(in the rows, 128 means zero)
Each row of numbers stands for one thing and depends on some of the facts below. Use the named rows to name the rest.

Known rows:
[ 74 159 151 178 170 139 112  84 108 100 179 102 162  80 102  93  82 153
 134 151 145 109 171 170 109 119 100 124]: stagros
[142 109 118 105 143 137 175 161 130 136 120 105 137 123 161 128  87 167
 127 123 146 114 106 151 160  98 162 117]: brolek
[144 123  83 119 142 155 176 128 103 127 110  76 157 141 158 123 106 174
 128 126 163  98 105 140 152  67 140 131]: riplil
[103 136 166 122 184 148 124 126 130 159 142 128 159 129 113  93 157 131
 104  78 110  97 173  96 168 171 142  93]: novufle
[128  87 164 141 100 130 131 130 102 130 120 134 153 141 108  91 192  88
 118  80  74 172 178  79 148 180 100  92]: notradrur
[142 111 126 105 143 128 175 144 119 133 129 103 134 131 162 121 101 156
 117 140 144 105  88 140 138 109 172 127]: grubiplek
[144  77  59 115 127 120 175 124 122 186 121 114  99 103 179 119 162 128
  85 126 114 148 122 144 103 111 104 126]: skopla
[119 167 158 153 154 119  63 118 192 171 165 141 132  75 110 130  90  83
 144  96 180  90 176 150 141 167 106 110]: gepom
[ 84 171 162  63 167 109  80  98 160 137 168 167 124 149 102 153 167  72
 136 166 157  84  79  86  90 187 111 137]: ripluzu
[132 121 158 150  73 128 101 142 109 101 120 156 132 115 103 102 146 129
 153 102  78 200 178 128 128 143  80 116]: skibrim
[142 129  73 105 166 114 156 136 159 185 116 108 108 119 150 183 130 115
 100 129 171  84  95 139 123 125 168  98]: skigrer
[129 151 159 133 112 121  82 128 139 117 118 165 116 129 101 122 135 114
 141 106  93 167 169 126 119 155  99 121]: veflik
[119 167 163 161 125 160  82  99 110 113 171 109 161  95 112  97  85 147
 154 107 171 100 175 143 152  91  93 160]: grigin
[149  49 104 157  71 101 167 199 101  97 112 143 164  94 123 104 129 132
 163 137 195 194  52 119 183 195  87 124]: verik
[150  70 131 135 153 102 162 161 103 114 112 154 160 151 118 111  72 164
 127 135 191 111  54 128 210 188 185 152]: gelak
[134 121 160 152  72 127 102 143 111 100 119 157 134 116 105 100 146 129
 155 101  80 199 178 126 130 143  80 119]: vefo
[143  84  66  90 171 134 183 108 124 193 152 108 121 110 196 102 107 168
  72 147 123 116 111 147 106  97 119 157]: deral
[142 108  51 103 169 152 180  91 101 180 138  83 153 129 185 101 132 173
  77 146 138 103 118 139 101  67  99 165]: bofa
[113 169 160 142 149 147  96  94 106 102 141 147 159 148  99 102 103 161
 147 130 127 109 155 117 118  95 104 156]: staze
[118 172 114  75 139 110 110 188 112 151 106  56  98 134 142 211 149  89
 114 110 187 101  77 172 122  86 199  75]: klelis
[138 150 140 169  63 116  80 116 107  93 137 163  85 104 103 124  83 128
 160 171  82 204 173 168 107 123  82 166]: draflel

Some facts about the things:
bofa (α b) (ω skadru)
bretos (α a) (ω dipugrok)
bristel (η klabrer) (α e)
bristo (α a)
brobadal (α a)
brolek (η triskun,grever) (α c) (ω pifi)
brustu (α e)
bugratre (α a) (ω grigin)
deral (α c) (ω palek)
dipugrok (α b)
dosipa (α c) (ω verik)
draflel (η brobadal) (α e)
dreka (α c) (ω notra)
drovastum (α c)
druvem (α b) (ω bugratre)
dudro (η klisu,garifluk) (α a)
duklas (α b) (ω skigra)
dutrus (α b) (ω garifluk)
fladren (α a) (ω sipun)
flarem (α a)
flatra (η flerak) (α a) (ω tetrol)
flefogrin (α e) (ω dutrus)
flerak (α b)
flidon (η gunusku) (α d) (ω drovastum)
flizek (α d) (ω brustu)
fuvas (α e)
gabres (α a) (ω stiflas)
gakek (η stufen) (α d)
garifluk (η klibrevi) (α b) (ω skigrer)
geflos (α a) (ω graplen)
gelak (α c) (ω reflik)
gepom (η truvem,mopler) (α a)
graplen (α e) (ω sigram)
grebifer (α b) (ω grosek)
grever (η flizek) (α d) (ω klibrevi)
gridrestin (α e)
grigin (η zevem) (α b)
grosek (η triskun) (α d)
grubiplek (α c) (ω pamor)
gunusku (α a)
kedus (α d) (ω lazar)
kezum (α c)
klabrer (α e)
klelis (α a) (ω gakek)
klibrevi (η bugratre) (α a)
klisu (α a)
klopasem (α d)
klopir (η zoren,zezuk,kezum) (α a)
kobam (α c)
lazar (α e) (ω bofa)
leste (η pamor) (α e)
lika (α c)
lisen (α e) (ω riplil)
lufo (α b) (ω rabrer)
lumu (η bristo,vamubra) (α c)
luvi (η mopler) (α d) (ω veziplal)
maral (η troflus) (α c) (ω lufo)
mopler (α b)
nibre (η duklas) (α c) (ω bretos)
nife (η staklem) (α e) (ω gelak)
notra (α c) (ω triskun)
notradrur (η klopasem) (α e)
novufle (η notradrur) (α c)
palek (α b) (ω luvi)
pamor (α b)
pana (α a)
penas (η vinam) (α d)
pifi (α d)
plolu (α d) (ω vagrel)
pludare (α e) (ω staze)
plugrem (α a)
pluso (α d)
pomim (α d)
ponekis (α e)
pufon (η fuvas,nife,stufen) (α b)
rabrer (α d)
reflik (η flizek,pludare) (α a) (ω lika)
riplil (η stedok,stiflas) (α b) (ω geflos)
ripluzu (α a)
sigram (α c)
sike (η pamor) (α b) (ω flizek)
sipun (η sike) (α b)
skadru (α a) (ω skopla)
skeber (α b)
skibrim (η veflik) (α e)
skibruk (η stiflas) (α a) (ω klelis)
skigra (α b) (ω trukliges)
skigrer (α a) (ω skibrim)
skopla (α d) (ω troflus)
skunas (η reflik) (α b)
soflel (η stidodok) (α d)
stagros (η duklas) (α b)
staklem (α c) (ω pana)
stari (η pufon,triskun,soflel,reflik) (α e)
staze (α b)
stedok (α b) (ω flarem)
stesis (η skibruk) (α a) (ω skunas)
stidodok (α b)
stidul (η stiflas) (α a)
stiflas (η stufen) (α d)
stufen (α b)
tetrol (α a) (ω skibruk)
tise (η pomim,vestok) (α b) (ω dosipa)
trefikul (α a) (ω duklas)
triskun (α d)
troflus (η vinam) (α b)
trukliges (α b) (ω gabres)
trurur (α d) (ω druvem)
truvem (η klabrer) (α d)
vagrel (α d) (ω sike)
vakil (α c) (ω ponekis)
vamubra (η ripluzu) (α e) (ω flatra)
veflik (η grosek,tise) (α d)
vefo (η flizek,pomim,vinam) (α e)
veklar (η gakek) (α e) (ω stedok)
verik (η leste) (α e) (ω nife)
vestok (α e)
veziplal (η vestok) (α d) (ω stagros)
vinam (α d) (ω deral)
zavuk (η pludare) (α a) (ω trefikul)
zevem (η klabrer) (α d)
zezuk (η flerak) (α d)
zivak (η zoren,triskun,gakek) (α b)
zoren (η zezuk) (α d)

Name these rows:
No name comes twice in this set of rows, the named rows included.
[ 76 159 163  76 143 130 112 120 130 106 190 158 151 127 117 104 124 120
 152 160 152 119  90 106  96 172 100 149] | lumu
[121 121 164 120 160 122 108 118 120 161 118 151 145 149 104  95 190  77
  90  81  82 111 169  79 134 183 130  93] | klopasem
[144 130 108 100 141 143 174 110  99 117 111 100 154 168 143 126 127 171
 119 145 138  90  87 112 137  71 158 152] | stedok
[148  99  89 121 172 101 132 154 145 161 103 158 148 147 110 183  88 139
 116 116 191  88  61 121 192 182 177 114] | reflik
[126  89  89 175 154 121 180 127 119 116 155  56 146  74 163 101  82 139
 112 160 169 101  97 184 139 135 184  93] | nibre
[117 164 160 121 103 119  70 147 122 109 114 154 109 132 100 132 145 105
 142 101 101 178 164 140 114 138 121  98] | gakek
[147  62  92 138  69 126 177 175 104 117 106  98 126 119 159 116 161 139
 141 112  98 190 126 134 152 102 112 109] | veklar
[146  58  60 123  78 123 182 128 100 158 121  95 111 109 189 100 178 139
  99 128  86 192 130 135 106  98  90 130] | lazar
[129 148 158 145 112 123  81 139 148 117 119 162 124 109 100 120 123 119
 147  99 102 171 173 135 125 153  90 113] | penas
[ 42 156 134 173 196 108 120 100 184 102 102 171 139 155  88 145 130 153
  86 157  80 125 117 137  93 190 158  77] | gunusku
[150  76 126 127 150 106 169 156 106 119 116 139 158 147 133 114  76 162
 122 136 183 109  58 133 195 174 182 143] | dosipa
[127 178 130 138 134 106  62  95 170 114 142 172  58 132  96 204  69 114
 139 186 130 114 148 159  97 146 133 164] | brobadal
[143 117 128  79 146 127 175 139 114 131 118 122 121 156 157 131 105 161
 108 144 121 106  85 127 137 102 179 135] | staklem

Now the same things, written a new way:
Some things and their rows:
[104 134 158  84 144 178 122 159 125 140 122 127 134 125 104 114 134 167
 201 108 118  70  99 170 136 187  89]: reflik
[108  86 119 139 109 148 155 145 146 136 161  93 103  93 101  90 169 117
 102 135 137 105 121 122  95 135 107]: pufon
[ 93  86 153 150 116 159 121 143 118 205 132 145  97 129  77 124 161 114
 124 143 103 119 159 153 145 153 103]: veklar
[124 134 134 108 111 122 157 137 100 176 141 144 140 123 110 132 137 142
 118  99 132 114 102 150 120 160 105]: veflik
[120 132 138 124 137 165 119 142 117 146 110 142 129 129 105 131 144 122
 152 137 144 111 116 131 104 159 110]: dudro
[110  79 144 154 128 174 107 143 104 162 153 149 127 149 119 137 140 101
 143 155 139 147 137 125 143 155 100]: stesis
[160 124 128  81 118 138 153 112  99 179 159 169 151 124 168 102 123 115
  84 117 161 135  73 133 107 167  93]: veziplal
[125  73 120 130  78 144 147 145 106 194 147 202 122 119 128 156 158 141
 134 139 119 133 128 151 143 165 152]: kedus
[113 118 133 112 111 157 138 142 113 151  85 164 158 149 112 131 123 165
 151 122 165 139 104 132 105 147 129]: kobam
[115 123 130 120 136 170 115 149 123 142 102 157 132 130  87 140 145 126
 144 139 155 116 113 142 105 143 117]: tetrol
[141  50  81  81 113 189 114 101 142 179 172 156 111  89 189  84 111  79
  90 166 150 120 108 115 137 186 116]: grebifer
[117 117 129 109 118 133 146 151 120 160 137 172 151 127  96 142 154 153
 125  91 139 105  86 173 150 151 104]: flizek
[117 124 137 124 130 165 121 150 126 142  98 155 124 131  91 141 147 125
 148 146 149 113 116 138  98 145 125]: skigrer
[101  78 133 121 121 162  95 133 119 179 128 151 176 176 114 139 101 130
 115 121 179 180 117 119 170 139  87]: vakil
[116 122 133 119 129 158 134 132 133 188 104 179 104 120  77 109 168 109
 109 136 140 101 117 152 103 144 104]: fuvas
[114  92  89 113 101 145 142 135 151 129 139 150  93 100  97 126 152  77
 105 134 156 109 115 134 108 139 115]: trukliges
[111 113  93  99 100 145 122 130 148 149 126 113 103  87  85 129 136  94
  89 132 143 101 135 132  85 149 124]: flerak
[112  88 119 126 106 146 120 150 120 204 146 165 156 132 106 148 144 150
 110 114 132 134 140 152 165 150 119]: plolu
[119 128 134 117 132 168 112 142 127 146 104 156 129 129  95 139 143 124
 140 148 153 114 111 137 100 151 117]: plugrem
[110 146 128 100 162 191  72 157 164 183  86  98 180 126  67 113 129 199
 124 112 162  76 146 142 122 147  98]: bretos
[131 121 119 111 107 135 149 145 121 172 127 174 155 121 106 138 152 152
 103 111 150 117 105 147 116 144 122]: pluso

Name these rows:
No name comes twice in this set of rows, the named rows included.
[113  82 126 141 100 128 136 139 104 185 166 175 138 144 116 160 146  99
 103 121 138 167 118 148 154 149 102] | flidon
[139 144 160 186 118 104 222 158  93 134 158 127 148 121 108  84 210 164
  83 127 153 127  65 118  52 101 106] | stiflas
[136 118 121 121  88 128 174 149 104 162 125 201 125 112 115 149 169 145
 131 129 133 114 103 153 101 156 153] | skopla
[106  73 147 133 125 175 100 144 105 154 149 163 121 144 111 146 131  95
 159 145 134 142 122 140 156 171  96] | zavuk
[ 97  86 136 106 117 136 122 154 113 195 163 143 157 140 106 139 136 169
 144  79 113 106 118 179 205 177  74] | grever
[162 150  75  99 113 148 209 130 150 120 106 155  99  95 180 104 142  83
 121 143 146  50 120 125  12 162 143] | pamor
[125 121 133 127 112 165 136 149 110 132  98 182 106 120 113 143 157 122
 165 161 136 116 113 138  85 160 149] | skadru
[130 168 139  92 114 147 146 152 128 140  46 135 170 133  96 119 137 210
 164 101 168  89  97 137  56 141 141] | lika
[125 131 101 103 112 131 204 143 146  81 131 156  79  99 128 108 177  89
 186 101 133  46  86 167  78 163 108] | troflus
[136  96  90  77 121 163 132 105 144 144 156 144 109  96 152  86 129  68
  77 140 171 112  89 116 104 157 103] | palek
[110 164  88  83 147 153 118 150 200 153  93  76 151  87  64  94 143 177
  94  85 166  36 128 144  83 130  96] | dipugrok

Now the same things, written a new way:
Some things and their rows:
[140 119 126 122 122 133 122 119 125 118 130 132 129 134 125 130 127 115
 129 128 121 118 127 137 127 129 123]: bretos
[122 130 127 136 112 124 143 133 141 143 122 121 173 116 130 118 128 135
 137 128 147 131 131 118 134 128 137]: fuvas
[131 141 128 116 130 123 133 131 114 133 130 137 128 130 130 117 134 135
 112 134 122 130 135 121 120 127 131]: veflik
[127 156 149 123 144 137 127 106 141 128 124 134 144 126 126 117 135 139
 137 138 116 117 123 124 139 129 141]: pifi
[129 120  73 117 152 103 151 129 185 156 136  46 167 157 126 154 141 125
 143  99 107 184 131 209  79 105 112]: tise
[126 140 132 127 129 131 131 129 143 131 141 131 140 135 133 129 132 131
 126 127 129 112 128 125 132 126 132]: klopasem
[126 121 127 135 127 132 124 130 128 126 140 133 129 126 125 131 123 121
 136 129 116 132 125 129 126 128 124]: notra
[131 147 131 118 133 126 133 129 116 133 138 141 123 129 138 119 136 132
 115 134 124 130 133 123 121 124 126]: penas
[128 142 133 125 131 130 128 127 128 131 136 131 137 134 136 126 134 133
 125 126 128 124 129 124 130 127 132]: pluso
[116 103 125 127 131 125 136 134 138 124 125 120 120 121 120 134 126 134
 131 128 148 131 135 133 128 127 125]: stidodok
[118 109 117 125 137 114 127 131 148 123 107 116 107 132 105 134 121 132
 114 126 132 123 130 127 130 135 138]: flerak
[124 136 143 133 140 139 122 108 137 124 124 135 142 120 117 123 124 129
 147 140 102 126 120 129 136 130 134]: drovastum
[124 107 128 123 135 109 123 130 104 122  99 114  99 125 112 128 134 137
 115 130 133 161 132 124 121 136 130]: zivak
[120 106 113 133 126 120 128 152 126 126 133 121  84 135 135 147 127 124
 118 115 151 138 132 133 120 124 115]: grebifer
[116  99 133 135 129 130 131 129 141 122 124 116 131 123 125 140 128 134
 142 123 160 135 132 135 134 128 124]: stedok
[129 110 118 132 125 117 122 132 131 126 124 125 135 133 103 129 119 124
 123 130 110 125 127 124 127 137 139]: kezum
[137 116 126 123 122 135 122 119 139 120 136 133 138 139 124 134 125 114
 128 126 126 110 126 138 130 128 123]: bristo
[140 125 134 122 127 130 114 119 118 120 125 132 121 137 132 131 133 112
 125 127 116 130 124 135 125 129 120]: dudro
[138 130 142 119 136 140 119  98 134 116 118 136 143 128 117 121 128 123
 138 138 108 114 122 137 136 131 132]: pana
[126 138 108 141 106 116 136 165 127 144 132 124 123 134 151 135 128 121
 111 116 140 132 127 113 123 121 123]: vamubra
[130 113 123 137 121 129 124 138 122 126 142 134 122 128 128 134 124 122
 132 128 117 133 126 129 125 128 124]: deral

Rows to name:
No name comes twice in this set of rows, the named rows included.
[134 164 124 137 126 136 131 131 108 139 126 119 118 112 138 118 124 149
 136 123 122 132 121 115 138 128 134] | bristel
[125 161 125 125 128 120 139 137 110 146 110 137 125 115 141 109 133 132
 116 137 118 145 128 111 118 124 129] | vefo
[119 104 139 134 129 122 124 131 113 121 114 112 117 124 131 138 135 137
 137 122 153 160 131 135 129 130 122] | riplil
[140  99 135 126 115 136 121 113 120 118 136 121 162 131 124 131 130 120
 144 124 144 129 131 143 132 133 124] | skibruk
[124 131 124 116 128 131 145 128 139 134 146 141 151 126 126 118 129 133
 123 134 136 108 138 128 126 124 132] | flizek
[133 102 108 129 111 114 128 151  86 131 142 131 114 130 129 130 125 119
 115 126 125 156 137 128 108 131 117] | brolek
[126 139 121 116 129 128 143 135 139 134 144 144 138 128 130 120 129 131
 115 134 127 108 137 125 123 123 130] | pomim
[154 127 123 122 125 142 115 117  87 116 146 122 104 125 128 126 123 135
 134 122 114 130 126 135 131 131 123] | gepom
[112 140 153 129 156 131 120 109 145 121  97 126 101 121 125 131 132 135
 138 138 119 137 119 128 135 127 129] | sipun
[114  85 129 132 125 124 137 132 147 122 128 116 146 123 116 138 125 135
 143 124 166 133 137 138 135 130 128] | stufen
[118 152 117 129 125 124 145 138 148 145 118 135 143 119 132 115 124 128
 118 134 129 113 128 114 128 123 135] | vestok

